Below is a small trained network, with its code and all its weights. Each question gives an input and a class and asks what happens when units are switched off, that is, made to give their printed mean instead of their output.

import numpy as np


def w(rows, s, z=0):
    codes = np.array(rows[::2]) - 128.0
    scale = np.full(codes.shape[1], s)
    scale[-1] = z or s
    return codes * scale


def f(y):
    return np.maximum(y, 0)


def log_softmax(a):
    a = a - a.max(-1, keepdims=True)
    return a - np.log(np.exp(a).sum(-1, keepdims=True))


def net(x, mask):
    res = np.array(x, float).reshape(1, 5) / 4 @ E
    y = f(res @ A[0][:, :-1].T + A[0][:, -1])
    res = res + np.where(mask, y, B[0][:, -1]) @ B[0][:, :-1]
    return log_softmax(res[-1] @ U[:, :-1].T + U[:, -1])


A, B = {}, {}
E = w([
[176,107,130,142,53,133,167,98,83,179,76],'x0',
[121,142,80,96,164,160,100,43,37,72,109],'x1',
[116,90,201,143,173,183,216,155,124,220,48],'x2',
[221,138,136,254,153,53,120,149,82,147,121],'x3',
[132,50,185,134,108,71,162,175,126,118,119],'x4',
],0.0076)
A[0] = w([
[52,168,100,57,134,131,69,139,208,62,222,252],'N0',
[207,123,91,167,118,79,97,96,45,100,110,116],'N1',
[204,144,147,213,100,53,138,160,129,163,138,132],'N2',
[99,152,160,113,137,224,215,101,134,227,49,176],'N3',
[110,41,157,64,32,110,175,125,132,108,116,249],'N4',
[124,183,25,85,98,159,78,2,98,98,138,136],'N5',
],0.0073,0.0025)
B[0] = w([
[218,87,2,224,64,118,60,153,153,127,187,255],'N0',
[161,107,4,129,86,190,66,95,101,91,181,205],'N1',
[165,171,118,212,122,79,44,165,159,100,236,213],'N2',
[143,28,92,102,62,193,155,137,155,207,96,246],'N3',
[138,68,143,116,92,153,157,178,195,244,91,204],'N4',
[53,222,152,63,221,157,105,35,12,52,159,251],'N5',
],0.0079,0.0091)
U = w([
[59,139,211,104,173,46,201,137,127,51,88,5],'0',
[111,192,254,156,185,46,123,161,140,106,150,38],'1',
[110,170,101,112,162,136,86,39,46,34,158,141],'2',
[191,97,79,178,62,121,106,185,186,161,144,200],'3',
[66,100,191,38,126,174,225,116,124,181,24,155],'4',
],0.0078,0.0022)

Each question gives the input, the list of numbers given to net, and the class t.
The units are the neurons (one row each of A and B). Each row of codes is followed by its name. A weight is (code - 128) times the scale printed after its matrix; where a second scale follows, it is the last column's (A, B and U).
mask holds one flag per neuron, in row order. A switched-off neuron (its flag False) gives its mean, the last column of its row in B, instead of its output. The means were averaged over made-up inputs and are rounded, as every weight is.
A unit's drop is (log p(t) with every unit on - log p(t) with that unit switched off) / (log p(t) with every unit on - log p(t) with every unit switched off).
The circuit of an input: a set's keep is (log p(t) with only the set's units on - log p(t) with every unit switched off) / (log p(t) with every unit on - log p(t) with every unit switched off). Starting from all 6 units, units are removed one at a time, each time the one whose removal leaves the highest keep (on an exact tie, the one counted first), for as long as the keep stays at least 0.8.
units of the circuit, in order: the units of the circuit, biggest drop first
most important unit: the unit with the biggest drop
k most important neurons: the k neurons with the biggest drops, biggest first
drop of u: that unit's drop, to one decimal
input [3,-5,1,-3,-3], class 4: 3 most important neurons => [N0; N2; N1]
input [8,-4,4,-7,-5], class 4: units of the circuit, in order => [N0]
input [-4,-1,3,1,4], class 1: 3 most important neurons => [N0; N3; N1]
input [8,-3,-6,-6,-2], class 2: 2 most important neurons => [N5; N3]
input [8,0,-5,-2,4], class 4: 2 most important neurons => [N0; N4]
input [2,-5,-5,-6,-6], class 2: 2 most important neurons => [N5; N3]
input [-7,-5,3,3,7], class 1: 3 most important neurons => [N0; N3; N1]
input [-5,-1,8,3,0], class 4: 2 most important neurons => [N0; N1]
input [8,5,-5,-8,8], class 4: 2 most important neurons => [N4; N2]
input [-5,2,8,8,8], class 1: 2 most important neurons => [N0; N4]
input [-4,-2,5,-3,7], class 4: drop of N2 => 0.1
input [0,8,8,-4,-6], class 4: drop of N3 => 0.6
input [-1,-4,5,-1,-3], class 4: drop of N0 => 0.6
input [-5,8,5,-4,6], class 4: most important unit => N2
